Below is a small trained network, with its code and all its weights. Each question gives an input and a class and asks what happens when units are switched off, that is, made to give their printed mean instead of their output.

import numpy as np


def w(rows, s, z=0):
    codes = np.array(rows[::2]) - 128.0
    scale = np.full(codes.shape[1], s)
    scale[-1] = z or s
    return codes * scale


def f(y):
    return np.maximum(y, 0)


def log_softmax(a):
    a = a - a.max(-1, keepdims=True)
    return a - np.log(np.exp(a).sum(-1, keepdims=True))


def net(x, mask):
    res = np.array(x, float).reshape(1, 5) / 4 @ E
    y = f(res @ A[0][:, :-1].T + A[0][:, -1])
    res = res + np.where(mask, y, B[0][:, -1]) @ B[0][:, :-1]
    return log_softmax(res[-1] @ U[:, :-1].T + U[:, -1])


A, B = {}, {}
E = w([
[49,87,127,139,97,80],'x0',
[165,116,6,126,126,157],'x1',
[132,133,134,129,122,124],'x2',
[181,58,154,224,144,114],'x3',
[172,35,148,87,94,171],'x4',
],0.014)
A[0] = w([
[64,127,27,127,98,126,181],'n0',
[192,146,70,65,34,172,179],'n1',
[177,158,134,106,172,158,73],'n2',
[158,158,89,149,153,149,207],'n3',
[45,211,75,138,149,129,77],'n4',
[182,189,216,141,150,141,165],'n5',
[87,95,103,254,148,82,205],'n6',
[126,134,28,223,166,100,161],'n7',
[85,107,201,20,93,192,189],'n8',
[112,196,127,96,146,92,96],'n9',
[139,80,110,25,108,141,187],'n10',
[74,216,119,111,137,142,163],'n11',
[160,138,30,159,159,120,121],'n12',
[162,158,192,82,230,113,182],'n13',
[133,158,177,143,75,67,255],'n14',
[80,105,52,4,120,140,107],'n15',
[113,155,26,78,67,135,136],'n16',
[49,132,125,145,86,102,203],'n17',
[143,36,213,134,99,177,151],'n18',
[99,205,103,139,89,129,109],'n19',
[112,152,159,166,154,54,208],'n20',
[89,169,121,84,178,121,162],'n21',
],0.0099,0.0028)
B[0] = w([
[136,92,108,98,118,133,223],'n0',
[71,109,54,170,67,108,229],'n1',
[80,71,158,145,107,58,175],'n2',
[113,117,114,91,138,148,189],'n3',
[174,50,157,92,119,116,236],'n4',
[103,192,147,115,121,96,210],'n5',
[184,147,156,96,132,114,233],'n6',
[167,155,37,1,207,123,225],'n7',
[17,188,115,31,167,90,251],'n8',
[137,95,188,115,77,148,201],'n9',
[91,112,31,149,100,53,219],'n10',
[143,83,190,131,68,191,233],'n11',
[172,109,60,98,128,90,211],'n12',
[119,101,151,137,190,158,202],'n13',
[202,161,152,90,172,161,206],'n14',
[97,131,103,113,82,66,243],'n15',
[117,105,53,182,55,146,230],'n16',
[127,86,194,113,190,141,214],'n17',
[123,122,159,83,104,211,240],'n18',
[190,94,150,105,95,155,197],'n19',
[149,155,153,155,191,112,212],'n20',
[133,76,156,125,98,223,204],'n21',
],0.0077,0.011)
U = w([
[110,97,201,143,99,246,161],'0',
[105,158,115,68,154,138,254],'1',
[169,64,122,142,73,179,53],'2',
[100,106,116,212,70,83,11],'3',
[155,166,181,177,167,94,80],'4',
],0.011,0.0015)

Each question gives the input, the list of numbers given to net, and the class t.
The units are the neurons (one row each of A and B). Each row of codes is followed by its name. A weight is (code - 128) times the scale printed after its matrix; where a second scale follows, it is the last column's (A, B and U).
mask holds one flag per neuron, in row order. A switched-off neuron (its flag False) gives its mean, the last column of its row in B, instead of its output. The means were averaged over made-up inputs and are rounded, as every weight is.
A unit's drop is (log p(t) with every unit on - log p(t) with that unit switched off) / (log p(t) with every unit on - log p(t) with every unit switched off).
The circuit of an input: a set's keep is (log p(t) with only the set's units on - log p(t) with every unit switched off) / (log p(t) with every unit on - log p(t) with every unit switched off). Starting from the 12 units with the biggest drops (on a tie, the unit counted first), units are removed one at a time, each time the one whose removal leaves the highest keep (on an exact tie, the one counted first), for as long as the keep stays at least 0.8.
units of the circuit, in order: the units of the circuit, biggest drop first
top k neurons: the k neurons with the biggest drops, biggest first
drop when u is switched off: that unit's drop, to one decimal
input [0,0,3,-1,-8], class 0: units of the circuit, in order	(n11, n21)
input [-3,6,-2,4,-4], class 1: units of the circuit, in order	(n7)
input [2,4,-2,3,-1], class 1: top 2 neurons	(n7, n11)
input [3,-3,3,7,1], class 0: top 2 neurons	(n18, n10)
input [-8,0,8,2,6], class 0: top 3 neurons	(n18, n7, n12)
input [4,6,5,6,0], class 1: top 2 neurons	(n7, n11)
input [5,-2,-3,0,3], class 1: top 2 neurons	(n11, n21)
input [3,-5,-3,0,-2], class 0: top 2 neurons	(n7, n10)
input [-1,8,-7,0,-8], class 2: top 3 neurons	(n8, n16, n4)
input [2,-5,0,-2,4], class 1: top 2 neurons	(n8, n11)
input [1,-2,-3,-3,8], class 1: drop when n8 is switched off	0.5
input [6,2,-4,-1,2], class 3: drop when n7 is switched off	0.2
input [-4,-8,0,2,-4], class 4: drop when n5 is switched off	0.2
input [4,3,1,6,-5], class 1: units of the circuit, in order	(n7)
input [4,-7,5,-4,-4], class 0: drop when n20 is switched off	0.0
